In the rows, 128 means zero.
Rows with their classes
[ 99 139 132  85 117 140 101 159  67 124 139 139  74 146 115 143 138  80
 102 111 125 131  78 142 102 183 165 133 136 116 120 135 133  98 107  96
 104 109]
pm
[120 149 135  67 116 144 149 148 147 133 137 124 102 137 127 151 141 124
 109 117 121 133  94 137 117 185 149 136 137 114 119 129 132  93 150  80
 113 121]
pn
[139 149 156 106 113 135 138 113 146 118 118 124 119 147 124 143 131 126
 106 129 120 123 122 142 121 158 145 130 127 118 133 125  92  82 159  96
 135 123]
pn
[127 179 100  84 123 140 113 142 145 148 120 126 102 138 141 130 139 144
 149 117 123 191  82 158 133 152 114 143 139 132 149 139 110 113 141 105
 106 120]
pm
[117  84 135 157 122 144 152 146  84 123 144 156  88 145 109 131 122 102
 123 123 125 132  79 137 132 171 143 153 119 116 127 151 125  86  96 137
 100 118]
Cf
[127 127 126 132 134 122 113 147 123 118 118 106 156 116 126 128 136 145
 111 133 124 132 125 124 117 108 133 115 128 134 125 120 136 127 124 126
 124 120]
pn
[119 148 143  56 115 137 138 121 145 129 133 139  96 131 131 153 127 113
 125 110 125 101 137 136 121 177 143 133 141 116 121 126 142 127 133  79
 132 152]
pm
[ 92 157 131  78 134 155  97 168 109 136 126 156  53 111 116 145 143  74
 131 101 115 140  76 142 120 168 160 138 129 125 113 143 144  88  86 110
  86 112]
cn
[133 143 148 130 128 131 109 115 141 132 108 139  98 133 125 131 130  99
 136 129 130 120 149 127 131 113 120 116 121 129 122 125 102 129 129 124
 125 120]
cn
[115 140 114  90 102 123 100 148  67 119 140 115  92 153 143 145 121 118
 113 116 129 117 105 145 111 195 131 129 148 114 133 138 127 119 115 107
 101 135]
pm
[112  48 166 194 146 149 153 149  96 113 117 163  91 129  94 138 136  93
 102 135 115  89  37 138 120 165 146 129 103 128 134 142  98  23  76 146
  94 114]
bn
[125 133 156 129 118 137 145 120 139 113 119 119 145 130 117 141 134 135
 109 124 141 116 105 139 123 156 143 139 126 128 131 122 127  40 113 113
 140 122]
pn
[115  75 124 142 135 134 135 146 154 113 117 117  80 109 128 153 143 135
 144 110 119 107  65 139 125 163  92 130 117 123 132 149 127  89  76 139
  79 127]
bn
[ 89 138 117 115 126 129  91 164  50  98 146 120 100 139 114 123 130  88
 104 108 124 133 126 129 109 156 167 130 147 121 102 119 161 118  75 123
 121 103]
pm
[102 117 134 110 123 157 107 165  79 126 136 155  42 133 110 130 139  61
 124 112 118 132  85 138 120 168 146 130 121 126 112 142 125 114  93 115
  83 104]
cn
[110 145  87 113 119 124  90 154  75 146 143 135 106 138 142 114 124 127
 146 118 142 144 101 140 122 147 120 133 141 126 137 138 139 172 104 128
 108 140]
pm
[114 190 132  94 110 136  72 134  61 118 125 130  70 160 127 128 131  80
 113 114 138 137 125 145 115 165 144 135 138 120 129 135 104 124 114  92
 120 113]
pn
[127 128 140  82 129 144 114 157 121 130 124 121  92 124 118 149 152 100
  87 122 122 127  85 126 110 165 152 118 131 126 114 132 128 101 143  92
  90 104]
pn
[119 142 117  88 118 131 102 149 104 137 129 120  90 148 139 137 134 131
 112 126 135 137  99 134 108 164 127 120 137 119 136 137 117 163 152  93
  93 119]
pn
[109 126 139  93 125 142 144 143 139 123 133 133 101 120 113 141 135 111
 121 112 121 121  80 141 127 178 148 143 123 125 119 132 130  59  98 114
 116 118]
pm
[122 154 150 101 112 146 116 125 115 115 110 141  66 148 130 138 132  81
 123 112 130 126 110 150 127 169 136 146 123 120 130 134 102  76 118 103
 121 113]
cn
[122 156 161  42 126 143 123 142 163 142 115 136  91 125 127 160 151 108
 101 122 129 108  65 145 100 202 150 117 135 121 136 133 113  76 140  58
 107 132]
pn
[117 152 144 106 115 138 111 132  83 130 132 152  97 157 125 128 119  93
 113 125 135 130 104 146 126 173 139 138 136 123 136 130 106 103 127 101
 126 127]
pm
[101 119 130 112 125 125 103 151 124 137 118 123 118 115 142 148 143 134
 121 120 125 104  73 154 109 174 123 116 131 125 134 137 135  91  67 118
 106 143]
pn
[133 151 164 115 121 142 120 123 113 137 125 148 108 150 118 128 134  98
 109 136 126 129 115 134 110 149 154 127 123 123 128 129 118  89 151  99
 132 117]
pn
[110 146 149  42 120 138 108 139 127 120 126 148  46 132 128 163 135  71
 115 103 127  85 116 140 109 190 141 125 143 113 121 126 136 116  90  82
 117 145]
pn
[106 159 157  64 124 155 116 158 129 157 131 165  83 123 118 156 144  75
 102 126 121 136  60 140 110 185 169 127 126 126 125 134 121  82 140  75
 102 119]
pn
[125 122 153  92 115 146 119 133 135 103 114 129  39 146 114 150 144  74
 110 112 120  97 113 143 114 183 134 119 117 114 104 139 110  94 113  92
 100 111]
pn
[113 137 119 105 121 146 124 145 102 129 144 150  70 147 121 129 124  85
 129 115 127 140 118 129 132 151 138 143 130 125 123 138 127 142 134 120
 103 107]
cn
[113 104 151 141 132 143 135 131 111 100 130 137  92 122 104 131 136  90
 117 119 121 111 123 126 121 143 151 141 111 124 107 129 137  68  88 129
 123 103]
pn
[101 138 133 106 124 151 121 149  92 142 128 164  63 129 115 145 126  75
 135 110 128 130  81 146 124 169 138 138 123 125 118 152 129 103  73 114
 106 118]
cn
[111 152 148  53 134 133 122 132 154 121 126 136  82 102 122 159 154  90
 116 107 125  85 152 125 105 152 154 122 137 124 101 124 150 134 106  97
 128 138]
pn
[114 142 134 111 127 130  69 151   4 147 133 142  85 144 124 123 136  82
 103 142 129 139 113 124 111 131 154 112 132 127 125 135 123 170 128 117
 106 111]
pm
[115 149 108  70 136 123  99 149 131 129 124 118  83 122 141 153 138 112
 136 114 126 104 164 126 111 123 115 116 158 122 115 134 154 201 130 110
 112 130]
Cf
[109 120 126  93 134 117  81 181  83 143 134 145 107 118 141 143 145 105
 101 140 121 112  80 135  98 151 140  83 138 124 131 136 144 176 116 114
  93 142]
pn
[123 128 130  77 126 142 132 150 112 134 149 131 116 126 117 133 129 119
 105 129 125 148 124 118 124 139 165 143 140 128 110 129 145 127 161 109
 118 107]
pn
[103 107 136 159 128 126  98 128  92 122 103 147  84 120 127 140 133  96
 140 124 128  98  93 150 125 148 105 111 115 123 148 139 116 110  51 140
 107 152]
pn
[101 106 151 111 110 147 139 153  60 121 147 171  53 154 106 149 123  63
 107 115 126 105  71 153 119 215 162 149 130 111 127 133 131  78  87 106
 102 129]
pm
[120 128 138 154 123 137  93 133  55 113 127 127  90 146 116 118 126  78
 128 128 131 130 127 133 127 137 142 127 124 124 122 132 116 122 106 131
 124 104]
cn
[152 166 110  86 108 132 126 135 162 142 129 111 126 131 136 134 134 151
 138 114 129 157 115 138 133 145 115 132 136 130 133 121 133 125 163 151
 113 124]
pn
[103 129 172  67 106 158 168 144 124 137 139 177  62 140 107 174 133  76
 110 113 122  96  43 150 117 246 152 147 126 108 138 136 121  22  98  71
 114 140]
pn
[116 147 120 160 136 134  87 135 103 118 117 107 107 126 117 109 137 101
 130 121 125 156 126 128 131  99 128 118 123 135 118 130 117 118  98 139
 116  91]
cn
[146 101 116 101 121 127 145 131 101 113 148 121  76 151 130 139 117  95
 116 118 123 111 161 114 124 152 132 129 138 110 110 136 145 201 159 109
 106 115]
pm

Rows, each with its class
[131 118 124 137 120 138 147 134 121 143 141 119 159 118 134 168 137 104
 107 147 133 112 133 134 146 123 123 138 140  97 141 102 122 141 145 126
 141 122]
gh
[129 129 123 140 133 130 124 122 154 165 139 138 152 136 144 170 143 123
 120 136 128 156 129 124 115 101 119 104 130 116 117 141 160 110 118 120
 175 105]
zg
[129 106 115 164 117 151 128 129 147 131 137 168 183 130 160 167 149 121
 121 165 136 180 121 118 126  94 105  82 133 110 144 125 172 105 148 120
 185  73]
zg
[128 107 119 156 112 147 150 135 135 126 147 165 172 124 141 117 139 121
 130 157 124 157 126 129 132 130  97 107 125 132 145 111 135 106 153 131
 153  81]
zg
[126 100 115 120 132 156 128 135 118 124 129 123 166 119 152 189 130  85
 104 165 144 124 117 132 145  90 107  92 137  84 160 102 164 139 123 128
 155 107]
gh
[127 116 121 148 122 143 143 129 122 125 136 154 161 129 151 136 136 112
 115 158 135 137 124 131 137 123  99 109 128 126 138 126 147 101 136 126
 142 103]
zg
[129 144 113 163 118 141 128 128 155 165 140 159 170 124 154 184 141 126
 109 177 132 174 125 123 116 103 112  96 129 102 122 127 158 100 135 108
 172  79]
zg
[143 116 128 150 137 134 148 127 105  94 121 153 160 122 142  96 111 109
 120 145 133 122 132 134 135 120  99 116 126 138 154 115 104 119 110 129
 126 120]
zg
[132 123 115 162 133 144 101 128 123 135 147 145 143 113 168 163 133 114
  99 166 136 142 123 126 172 162  74  78 146  96 116 122 166 102 103 137
 165 100]
gh
[130 137 108 186 141 145 100 126 173 179 135 157 180 140 158 230 143 130
 104 181 121 226 124 126 110  49  92  71 136  78  82 134 204  76 105  96
 209  67]
zg
[134 136 129 122 152 133 119 136 111 121 121 124 153 125 147 205 122  95
 116 139 145 114 128 132 144 145 116 108 130  96  98 111 147 145  98 136
 132 118]
gh
[125 119 123 153 135 146 156 133 113 136 144 134 178 120 153 191 138  96
  95 160 132  84 125 129 175 153  85  90 147 109 203 110 110 116 131 150
 135 107]
gh
[123 115 127 147 130 136 130 123  83  58 127 145 159 115 143  78 117 119
 118 155 134 103 130 140 152 144  82 107 117 147 170 116  90 126 118 140
 113 121]
zg
[128 107 122 133 146 149 118 129 118 143 123 111 139 123 143 217 129 100
 108 154 145 117 121 136 159 150  97  83 140  82 123 109 154 130 120 132
 137 100]
gh
[129 120 114 146 116 140 119 132 153 153 140 148 171 122 145 162 138 111
 111 151 130 158 136 120 122  86 104  97 133  57 137 120 134 103 139 115
 181  89]
zg
[127 124 112 151 111 141 121 130 160 182 143 152 168 133 143 173 134 126
 116 155 130 168 130 111 135 105 103  83 142 100 139 134 165  99 141 113
 201  80]
zg
[127 115 113 146 143 145 121 145 121 179 131 155 150 120 157 230 137  85
 109 163 146 111 123 128 171 183 101  63 149 115 105 122 165 113 143 136
 168  86]
gh
[129 125 115 160 133 139 123 127 125 111 126 141 179 120 156 167 127 111
 107 157 128 150 128 134 143  90  94  99 133 101 139 121 172 113 111 119
 146  96]
zg
[122 115 125 159 119 137 155 132 122 124 142 166 159 123 155 130 137 127
 128 153 137 147 119 120 131 137 101  91 135 135 151 118 137 102 140 125
 165  89]
zg
[127 123 107 167 130 141 110 128 137 143 139 172 170 116 159 172 131 125
 108 166 127 172 117 125 129 111  88  78 130 103 121 138 165 103 119 124
 203  82]
zg
[124 106 125 143 122 150 144 126 119 103 128 150 108 127 145 131 128 120
 124 158 138 137 117 134 153 144  91  78 121 131 156 120 166 107 129 140
 132  97]
zg
[124 106 109 154 121 143 134 125 123 111 137 154 168 124 151 135 134 105
 112 164 132 135 126 117 148 138  85  94 137 108 165 118 143 109 130 129
 158  87]
zg
[131 139 129 143 161 126 102 130  59  68  96 116 188 113 147 132 102  94
  61 136 143  69 134 157 155  87  80  79 132 111 169 118  67 143  46 143
 122 146]
gh
